Each row has a name. Each question is about the rows just above it.

Vila: [142 117  98 116 133 149 165 181  85  84 141 141 190 126]
zevip: [182 104 101  96 138  93 187 151  60 110 146 165 160 123]
pesa: [182 104 101  96 138  93 187 151  60 110 180 165 160 123]
botom: [124 164 112 158 143 171 143 119 132 157 127 129 116 153]
Bovo: [182 104 101  96 138  93 187 101 136 155 125 145 105 116]
tupem: [ 99 123 180 137  93 106 110 122 114 122 106 105 113 150]
kese: [119 100 165  92 143 132 119 157 171 143 131  87 154 106]
Nuv: [119 100 165  92 143 132 119 157 171 143 131 131 147  92]
Which row holds [182 104 101  96 138  93 187 101 136 155 125 145 105 116]?  Bovo
Whose row is [119 100 165  92 143 132 119 157 171 143 131 131 147  92]?  Nuv
The next entry after [132 119 157 171 143 131  87]:  [154]
Which row holds [182 104 101  96 138  93 187 151  60 110 180 165 160 123]?  pesa

Mited: [130 131 128 127 125 126 132 129 126 124 132 127 130 130 126 125 130 128
 125 129 131]
viveg: [117  94 122 125 194 158  76 121 155 131 128 181 128 127 126 176  80 121
 198 120  87]
Suv: [118  98 122 123 190 156  79 122 152 190  85 161  76  78 153 174  83 122
 193 121  89]
delad: [129 128 128 129 127 128 152 122  79 126 131 128 128 127 127 126 127 126
 129 128 131]
ketoz: [129 128 135 129 127 128 131 127 127 126 131 128 128 181 127 126 127 126
 129 128 131]
Give the next entry after [ 79 122 152].  [190]
Give the next entry after [132 129 126 124 132 127 130 130 126 125 130].  [128]
Give the next entry after [126 131 128 128 181 127].  [126]
The next entry after [194 158  76 121]:  [155]
Give the next entry after [128 131 127 127 126 131 128 128 181 127].  [126]

dopuv: [ 99 103  70 131 104 112 146 129 140  74 156]
zap: [ 99 103  70 131 104 112 146 133 140  74 156]
zoz: [ 69 131 125 134 129 112 145 110 107 134 134]
What is the next entry after [112 146 129 140  74]?  [156]
Give the next entry after [103  70 131 104 112 146 129 140].  [74]
[ 99 103  70 131 104 112 146 129 140  74 156] is in which row?  dopuv

vid: [148 124 135 120 122 153  89 171 102 128 135 163]
Guvu: [143 109 110 112 106  94 125 155 140 143 115 124]
mek: [118 119 126 132 112 104 125 120 142 125 153 162]
teb: [124 100 128 131 144 129 154 167 133  76 150 145]
dofo: [197 108 162 188 172 142 145  91 158 122 108 147]
vom: [129 106 151 118 120 126 132 112 110 114 144 114]
fida: [ 97 174  92 123 115 104 165 137 108 158 122 112]
The next entry after [118 120 126 132 112]:  [110]
The next entry after [135 120 122 153]:  [89]
The next entry after [158 122 108]:  [147]
What is the next entry after [112 104 125 120 142 125 153]?  [162]
The next entry after [162 188 172 142 145  91]:  [158]

geso: [132 134 129 170 128 130 131 133 129 131 131 135 129 143 148 132 131 170
 131 135 135 128 129 128 137 171 133 129 130 129 138 128 128 144 131 131
 148 135 129 146 133 130 130 129 190 132]
Kopez: [130 131 130 187 128 132 134 133 130 131 131 133 129 143 152 134 130 189
 133 132 139 128 131 128 134 158 133 132 130 130 135 128 129 143 131 134
 148 134 129 136 136 131 130 130 159 136]
Sodo: [130 131 130 148 128 132 134 132 130 131 131 133 129 143 152 134 130 189
 133 132 139 128 131 128 134 158 133 132 130 130 135 128 129 143 131 134
 148 134 129 136 136 131 130 130 159 136]
lefu: [130 131 130 148 128 132 134 132 131 129 131 135 129 143 152 134 130 189
 133 132 139 128 131 128 134 158 133 132 130 130 135 128 129 143 131 134
 148 134 129 136 136 131 130 130 159 136]
Lazek: [132 134 129 188 128 130 131 133 129 131 131 135 129 143 148 132 131 170
 131 135 135 128 129 128 137 171 133 129 130 130 138 128 128 144 131 131
 148 135 129 146 133 130 130 129 190 132]
Whose row is [130 131 130 148 128 132 134 132 130 131 131 133 129 143 152 134 130 189
 133 132 139 128 131 128 134 158 133 132 130 130 135 128 129 143 131 134
 148 134 129 136 136 131 130 130 159 136]?  Sodo
The row with [130 131 130 187 128 132 134 133 130 131 131 133 129 143 152 134 130 189
 133 132 139 128 131 128 134 158 133 132 130 130 135 128 129 143 131 134
 148 134 129 136 136 131 130 130 159 136] is  Kopez
Whose row is [132 134 129 188 128 130 131 133 129 131 131 135 129 143 148 132 131 170
 131 135 135 128 129 128 137 171 133 129 130 130 138 128 128 144 131 131
 148 135 129 146 133 130 130 129 190 132]?  Lazek
Give the next entry after [135 128 129 128 137 171 133 129 130 129 138 128].  [128]

fad: [125 126 119 135 157 107 143 151 137 131 149]
sigez: [125 126 119 135 157 107 143 151 137 131 113]
zir: [117 124 196 147 139 148 125 142 152 168 164]
zasep: [116 137 173 148 135 131 132 138 151 155 155]
What is the next entry after [196 147 139 148 125]?  [142]
Give the next entry after [147 139 148 125 142 152 168].  [164]
The next entry after [173 148]:  [135]

kezi: [123 188  81 137 172 117  89 145  75  89]
dizet: [104  99  93  86 162  92 111  98 135 128]
gonip: [163  76  82 136 172 116  89 143  77  90]
zovi: [167 174 181 189  96 182 160 175 131 139]
lomo: [ 99 166 159 115 111 132 159 113 176 164]
nutim: [100  93  86  79 169  86 107  93 135 127]
zita: [110 184 180 135  95 151 171 128 178 168]
gimem: [102 187 181 128  95 147 174 121 188 174]
What is the next entry after [102 187 181 128  95]?  [147]
The next entry after [ 95 147 174 121]:  [188]
The next entry after [121 188]:  [174]
The next entry after [166 159]:  [115]

kav: [148 123 132 158]
pif: [109 140 130 159]
zeda: [101 145 123 164]
Mudi: [109 140 131 162]
Bizu: [141 162 172 123]
sidur: [144 159 180 121]
megaz: [131 159 180 121]
fadap: [131 159 180 160]
zovod: [ 84 113  89 115]
nanu: [115 148 125 152]
Give the next entry after [148 125].  [152]
Give the next entry after [115 148].  [125]
Where do [131 159 180 160] appear?  fadap
[109 140 131 162] is in which row?  Mudi
The next entry after [144 159]:  [180]
[144 159 180 121] is in which row?  sidur

Rire: [143 172 143 150  87  91 120 111 120 132]
fepi: [140 139  93 160  75 150 147 125 136 148]
gemak: [152 172 143 150  87  91 120 111 120 132]
metel: [147  75 160 140 139 150  93 111 120 132]
Where do [140 139  93 160  75 150 147 125 136 148] appear?  fepi
The next entry after [140 139 150  93]:  [111]
The next entry after [140 139 150]:  [93]
What is the next entry after [140 139  93 160  75 150 147]?  [125]
Whose row is [152 172 143 150  87  91 120 111 120 132]?  gemak

mufo: [124 131 154  99 116 139 114 133 118]
zeg: [121 121  81 146 130 120 130 140 111]
bafe: [124 131 117 108 145 139 114 134 119]
bonok: [124 131 117 108 130 139 114 134 119]
Birid: [118 101  88 150 138 114 187 160 138]
Nez: [116 119  79 136 150 125 135 146 112]
nupab: [124 131 117 153 145 139 114 133 118]
gaba: [127 114 118 148 120 117 149 137 138]
fak: [118 100  80 158 130 109 176 154 134]
seg: [126 117  99 108 130 116 140 135 123]
bav: [118 120  78 141 143 123 131 143 111]
What is the next entry after [ 99 108 130]?  [116]
Which row holds [124 131 117 108 130 139 114 134 119]?  bonok
Give the next entry after [120  78 141 143 123 131].  [143]
Give the next entry after [121  81 146 130 120 130 140].  [111]
Give the next entry after [118 120  78 141 143].  [123]
The next entry after [121  81 146]:  [130]

Lopi: [139 176 124  86 137 151 134 124 150 114 130 124 133 171 134 143 121 145
 146 142 134 144 127 161 121 130 185 121 118 121 145 168]
povo: [136  96 181 129 113 143 140 152 135 122 146  96 135 121 124 127 110 114
 125 142 159 134 122 132 154 117 114 123 143 106 101 136]
lada: [144 113 131 163 134 136 113 159 135 122 146  96 135 121 124 127 110 114
 125 142 159 134 122 132 154 117 114 123 143 106 101 136]
meva: [100  92 122 139 112 121  95 106 142 145 117 118 118 120 112 156 119 111
  89 135 164 158  99  93 101 129 133 103  97 136  97 163]
Zud: [129 144 135 150 129 102 109 131  99 158 135 110 107 148 168 110 123 110
 126 162 153 131 118 100 103 144 113 147 127 102 122 132]
teme: [123 131 123 139 123 133 140 110 114 162 159 110 111 124 127 132 134  96
 181 129 113 143 140 152 135 113 105 147 136  93  97 126]
Whose row is [144 113 131 163 134 136 113 159 135 122 146  96 135 121 124 127 110 114
 125 142 159 134 122 132 154 117 114 123 143 106 101 136]?  lada
The next entry after [134  96 181 129 113 143 140 152 135]:  [113]
Whose row is [136  96 181 129 113 143 140 152 135 122 146  96 135 121 124 127 110 114
 125 142 159 134 122 132 154 117 114 123 143 106 101 136]?  povo
The next entry after [144 127 161 121 130 185]:  [121]
The next entry after [113 105]:  [147]

sol: [160 105 158 155 156 108 134 148 114 106  81 134 106 154 129 149 122 113
 153 168 120 112 112 146 106 137 166 168]
Karad: [ 96 138  87  88 113 142 115  97 138 138 162 119 138 105 115 109 125 153
 114 101 154 154 138 133 126 131 102 106]
Gebur: [160 139 184 189 119 123 152 178 125 137 116 141 137 146 159 141 144  85
 122 131 112 112 120 137 146 106 171 169]
sok: [140 165 171 179 104 143 153 172 141 116 137 125 160 130 165 128 154 106
 108 108 142 142 130 152 158 157 166 168]
Bem: [160 105 158 155 156 108 134 148 114 106  81 134 106 154 129 149 122 113
 153 168  96  97 117 114 120 135 144 139]
bodem: [140 165 171 179 104 143 127 172 140 160 162 139 160 130 165 107 154 106
 108 108 142 142 130 152 158 157 166 168]
What is the next entry after [125 137 116 141]?  [137]
What is the next entry after [112 112 120 137 146 106]?  [171]
Where do [140 165 171 179 104 143 153 172 141 116 137 125 160 130 165 128 154 106
 108 108 142 142 130 152 158 157 166 168] appear?  sok
Where do [160 105 158 155 156 108 134 148 114 106  81 134 106 154 129 149 122 113
 153 168  96  97 117 114 120 135 144 139] appear?  Bem

Luvos: [124  86 109 116 101 128 135  94 104 142 141  96 113 116 154 156 146 170
 136 136 105 121 114 104 123  97  78  95 102 147 132 106 119  87  85  79
 139 116]
goze: [129 101 111 106 117 136 130 104 113 129 134  98 103 106 145 169 131 150
 138 136 118 124 113 113 125 110  92  97 103 152 127 118 107  91  94  87
 156 109]
fufu: [117 154 111 105 119 131 122 115 129 131 140 105 129 118 132 145 134 139
 152 122 129 140 136 118 134 117  97 108 120 144 109 122 128 106 118 115
 124 117]
Pirug: [117 105 116 105 148 171 147  95 143 154 122 107 116 121 163 149 169 178
 136 175  93 149 155 104 134 105  63  73  98 159 124  91 119  80  77  90
 133 162]
kevi: [ 98 127 119 100 123  93  70  92 126 128 125 103  99 102 144 174 132 146
 138 148 121 133 124 117 129 118  93  91 101 158 123 118 101  89  95  93
 163 119]
Nama: [122  82 109 119 100 129 138  90 105 145 140  96 114 118 158 152 152 174
 135 139 100 122 117 101 123  94  73  94 101 147 134 102 122  85  82  77
 136 122]
pel: [126 117 116  97 148 162 132 107 135 132 123 107 103 105 146 171 138 149
 139 156 117 140 134 116 132 119  90  87 101 160 121 113 104  88  94  98
 157 130]
Sosu: [131 136 111 101 119 129 120 117 129 126 139 105 127 116 127 148 129 133
 153 119 133 139 133 120 134 120 102 111 121 145 108 126 125 107 121 118
 128 111]
fumul: [122  83 109 119 101 130 139  90 107 147 141  95 115 120 159 149 155 177
 135 141  98 124 119 100 123  93  70  92 100 147 134 100 123  84  80  77
 133 124]
What is the next entry after [ 98 124 119 100 123  93  70  92]?  [100]
The next entry after [116 154]:  [156]
The next entry after [126 117 116  97 148 162 132 107 135 132]:  [123]
The next entry after [63 73]:  [98]
The next entry after [121 113 104  88  94  98 157]:  [130]
What is the next entry after [129 118  93  91 101 158 123 118 101  89  95]?  [93]
What is the next entry after [ 94  98 157]?  [130]

moga: [176 176 155  72 192  70  98]
fip: [114 145 167 109 158 146 116]
rur: [168 192 176 155  70  72 160]
Daner: [155  99 101 119 130 101 143]
What is the next entry after [176 155  70  72]?  [160]
Give the next entry after [192 176 155  70  72].  [160]
[176 176 155  72 192  70  98] is in which row?  moga
What is the next entry after [70 72]?  [160]
The next entry after [176 176 155  72]:  [192]
Give the next entry after [114 145 167 109].  [158]
The next entry after [130 101]:  [143]

keke: [140 134 128 125 126 134 118 128 140 128 121 129 120 114 128 129 122 130
 126 131 128 116 137]
Tatez: [140 123  86 127 141 121 132 135 135 179  65 122 133 118 118 129 144 126
 149 122 125 115 118]
Nup: [123 138 127 127 140 118 134 126 128 118 121 135 114 120 146 124 125 125
 142 120 137 109 147]
The next entry after [128 118 121 135]:  [114]
Give the next entry after [131 128].  [116]
The next entry after [126 134 118 128 140]:  [128]
Give the next entry after [120 114].  [128]
What is the next entry after [149 122 125 115]?  [118]

dif: [ 80 174 184  90  69  79 169  69]
sosap: [153 151  71 189  69 185  70  97]
Tavas: [101 134 188  73 180  70 182 129]
seka: [105 129 184  73 179  68 185 133]
fol: [193  68 138  69 183 154  86 186]
sukod: [180  71  90 111 175 182  71 180]
tugu: [102 148 184  73 174  71 184 124]
Fifil: [ 71 184  69 187  75 179 112  77]
nipup: [188 183  68  69  86 154 138 183]
The row with [102 148 184  73 174  71 184 124] is  tugu
What is the next entry after [71 90]?  [111]
Give the next entry after [184  69].  [187]
The next entry after [151  71 189]:  [69]
The next entry after [ 68 138  69 183 154  86]:  [186]
The next entry after [ 71 184  69 187  75]:  [179]

lome: [128 123 114  75 114 137 150 139 138 153 147 130 107 139 143 128 157 158
 150 128 137 122 124 124 122  92 113 136 109 117 104 131 113 125 117]
budub: [110 148 133 121 155 136 128 123 112  75 114 137 139 127 132 144 130 122
 113 128 137 122 145 124 122  92 113 136 109 117 104 131 113 125 117]
mikub: [118 126 110 148 133 124 150 139 138 153 147 130 107 139 143 128 157 158
 150 136 131 159 109 132 133 143 158 141 112 128 116 106 125 102 117]
Give the next entry after [114  75 114 137].  [150]
What is the next entry after [110 148 133 121 155 136 128 123 112  75 114 137]?  [139]
Give the next entry after [128 123 112  75 114 137].  [139]
Give the next entry after [114  75 114 137 150 139 138 153 147 130 107].  [139]
Where do [118 126 110 148 133 124 150 139 138 153 147 130 107 139 143 128 157 158
 150 136 131 159 109 132 133 143 158 141 112 128 116 106 125 102 117] appear?  mikub
The next entry after [124 150]:  [139]
Give the next entry after [126 110].  [148]

lomu: [134 132 107  86 160 134 151 129 116 140 107 115 126 147 135 152 102 139
 122 126 154 134 108 100 155 128 135 136 105 136  99 124 132 142 114 146
 130 119 123 111 140 117 104 133 135 172 157 121 129 124]
gafaz: [137 118 127 136 139 125 118  90 102 166 117 128 149  87 121 155 112 146
 151 161 130 132 108 118 126 116 111 114 116 128 139 152 142 121 161 121
 113 112 113 161 143 115 124 134 135 122 124 142 145 122]
femun: [124 133  93 106 132 142 145 147 117 117 135 144 141 169 151 119 160 126
 132 103 123 128 124 123 112 128 135 132 127 136 140 110  97 132 126 150
 137 128 149  85 115 141 132 127 115 105 155 102 157 112]
ven: [103 123 128 124 124 112 128 135 132 127 136 128 149  87 121 155 112 146
 151 161 130 132 108 118 126 116 111 114 116 128 139 152 142 121 161 121
 113 112 113 161 143 115 124 134 135 122 124 142 145 122]
Refe: [134 143 100  92 152 130 142 122 123 146 103 122 121 128 134 148  91 145
 121 133 167 134  99 103 147 124 127 132 114 140 116 130 130 145 125 153
 140 105 130 123 148 112 115 125 138 174 149 129 123 127]
rurap: [134 143 104  92 152 130 142 122 123 146 103 122 121 128 134 148  91 145
 120 133 167 134  99 103 147 124 131 132 114 140 107 130 130 145 125 153
 140 105 130 123 148 112 115 125 138 174 149 129 123 127]
pibu: [111 123 101 114  96 129 147 158 124 116 143 147 132 180 141 123 155 116
 134 111 120 119 126 125 128 130 130 129 133 135 142 115 102 132 128 154
 148 129 151 102 119 150 145 134 120 104 149 102 161 124]
nam: [ 87 160 128 136  71 121 137 160 144 113 157 120 127 175 127 112 151  98
 140 118 125 123 147 125 141 143 122 128 132 117 120 123 123 123 112 153
 147 135 136 123 125 151 142 113 132 112 122 124 153 139]
Mopi: [138 146  96 106 148 127 129 113 124 156 106 125 129 108 137 142  93 151
 129 138 172 136  96 106 134 125 118 124 118 136 133 134 127 144 137 154
 138  96 132 133 156 109 124 112 140 162 138 139 122 126]
What is the next entry after [103 123 128 124 123 112 128 135 132 127 136]?  [140]
What is the next entry after [ 86 160]?  [134]
Give the next entry after [146 103 122 121 128 134 148  91 145 121 133 167].  [134]
What is the next entry after [166 117]?  [128]
Where do [103 123 128 124 124 112 128 135 132 127 136 128 149  87 121 155 112 146
 151 161 130 132 108 118 126 116 111 114 116 128 139 152 142 121 161 121
 113 112 113 161 143 115 124 134 135 122 124 142 145 122] appear?  ven
What is the next entry after [119 126 125]?  [128]
Give the next entry after [127 112 151].  [98]

naket: [183 168 183 100 139]
zunud: [182 100 156  92 138]
Pudam: [183 100  92 156 118]
Give the next entry after [156  92].  [138]
What is the next entry after [100  92 156]?  [118]
What is the next entry after [100  92]?  [156]
Where do [183 168 183 100 139] appear?  naket

liveg: [110 161 166 155  89  89 104 148 133  75 128 197 103 170 142 142 131 101
  99 145 149 157 176 169 127 150 122 133 194 132 162 144  90 122 106 124
  90]
dafi: [155 175 173  94 152 110 127 141 119  88 115 145  70 157 126 134 132 113
 107 123 130 125 124 144 128 138  81 115 166 136 158 117 133 146 117 116
 111]
bal: [116 165 162 162  91  97 104 153 133  85 115 195  96 171 135 141 134  95
  97 159 151 162 173 187 125 138 115 123 192 126 161 144  85 117 104 130
  80]
vadar: [131 131 138 133 137 117 123 130 116 110 114 119  86 131 119 134 137 141
 120 129 136 116 108 118 114 128  89 111 150 131 150 108 150 127 102 126
  99]
gor: [119 144 166 153  86 101 101 149 134  88 127 183 141 153 162 142 143 106
 105 135 139 155 175 173  95 152 142 139 179 126 144 136  97 128 118  90
 106]
Konik: [117 140 153 162  92 100  91 145 128 106 113 163 129 136 143 146 150 127
 112 161 156 152 155 158  83 135 129 122 179 117 148 124 112 138 114  91
  95]
komal: [134 148 152 135 128 110 127 141 119  88 115 145  70 157 126 134 132 113
 107 123 130 125 124 144 128 138  81 115 166 136 158 117 133 112  91 137
  86]
What is the next entry after [127 150]?  [122]
The next entry after [155 175 173  95 152]:  [142]
The next entry after [136 143 146 150 127 112]:  [161]
Give the next entry after [192 126 161 144  85 117 104 130].  [80]
What is the next entry after [144  85 117 104 130]?  [80]
Whose row is [134 148 152 135 128 110 127 141 119  88 115 145  70 157 126 134 132 113
 107 123 130 125 124 144 128 138  81 115 166 136 158 117 133 112  91 137
  86]?  komal

sebur: [195  64  76  67 201 190  62 190]
Gifo: [126 125 124 128 124 130 131 130]
sog: [132 124 125  62 194  64 197 187]
Give the next entry after [128 124 130].  [131]
Give the next entry after [ 67 201 190  62].  [190]
The next entry after [130 131]:  [130]
Give the next entry after [ 62 194  64].  [197]
What is the next entry after [125 124]?  [128]

gife: [108 121 126 107 146 133 109 130 133 138 155 146 136  90 106 118 159 118
 160 111 112 132 110 144 130 106 114]
bilo: [105 125 129 113 104 154 142 123  80 128 127 132 123 132 141  95 127 113
  90 135 126 140 102 139 112 171 136]
Subuz: [139 149 124  96 100 105 136 126 105  90 145 149 102 160 115 124 134 115
  92 105 125 128 106 153 126 128 146]
Losud: [130 122 110 124 120 105 113 122 135 114 149 151 137  89 110 130 165 114
 147  77 109 121 137 145 129 124 120]
Buled: [118 100 134 143 105 136 133 124 110 113 130  98 158 121 129 117 187 103
 117  94 104 127 134 132 119 149 124]
Give the next entry after [109 121].  [137]
The next entry after [105 125 128]:  [106]

fod: [143 120 105 101 106 125 122 105  98 105 122 146 168 174 183 176 156 133
 113 102 104 117 139 162 175 185 181 163 140 117 105 100 108 128 151 170
 181 179 164 142 118 104  95  98]
bor: [104 120 143 166 173 182 178 159 136 114 103 103 115 136 159 177 184 182
 166 143 120 105 100 106 125 148 168 180 179 167 146 122 103  96  97 110
 132 154 169 173 165 145 121  99]
lare: [173 166 149 126 105  95  97 106 127 151 171 181 177 163 141 119 104 100
 109 125 149 171 185 182 174 154 130 111 101 106 119 142 165 181 181 172
 160 137 115 101 100 110 130 153]
nop: [174 166 145 123 105  99 104 122 145 168 174 183 177 157 134 114 103 103
 116 138 161 176 185 181 164 141 118 106 100 107 126 150 170 181 180 165
 144 120 104  95  98 112 134 156]
vokub: [127 106  95  97 105 126 151 171 181 178 164 143 120 104 100 109 125 148
 170 184 183 175 154 131 112 101 105 119 141 164 181 182 172 161 137 116
 101  99 110 129 152 170 175 167]
The next entry after [143 120 105 101]:  [106]
What is the next entry after [143 120 105 100 106 125]?  [148]
The next entry after [174 183 177 157 134 114 103 103 116 138 161]:  [176]
The next entry after [174 183 177 157 134 114]:  [103]

Res: [ 95 102 125  87 142 120 147 141 125]
bagal: [122 148 125  87 142 120 129  97 123]
tosa: [130 128 145 113 132 185 162 125 129]
givug: [120 146 122 106 141 102 123  86 136]
Seb: [102 123 133 107 130 123 126  93 132]
pemo: [183 123 128 177 125 162 125 185 106]
Teba: [128 134 111 130 141 110  81 124 153]
tidil: [125 125 158 102 127  75 146 106 121]
Gon: [108 148 132 114 105 123 141 122 103]
demun: [ 96 112 143  85 144  90 135  81 160]
dak: [ 97 127 108 102 132  89 122  89 144]
What is the next entry after [120 129]?  [97]
Whose row is [122 148 125  87 142 120 129  97 123]?  bagal
Give the next entry after [128 177 125].  [162]
What is the next entry after [162 125 185]?  [106]
What is the next entry after [125 162 125]?  [185]
The next entry after [108 102 132  89 122]:  [89]
The next entry after [127 108 102]:  [132]

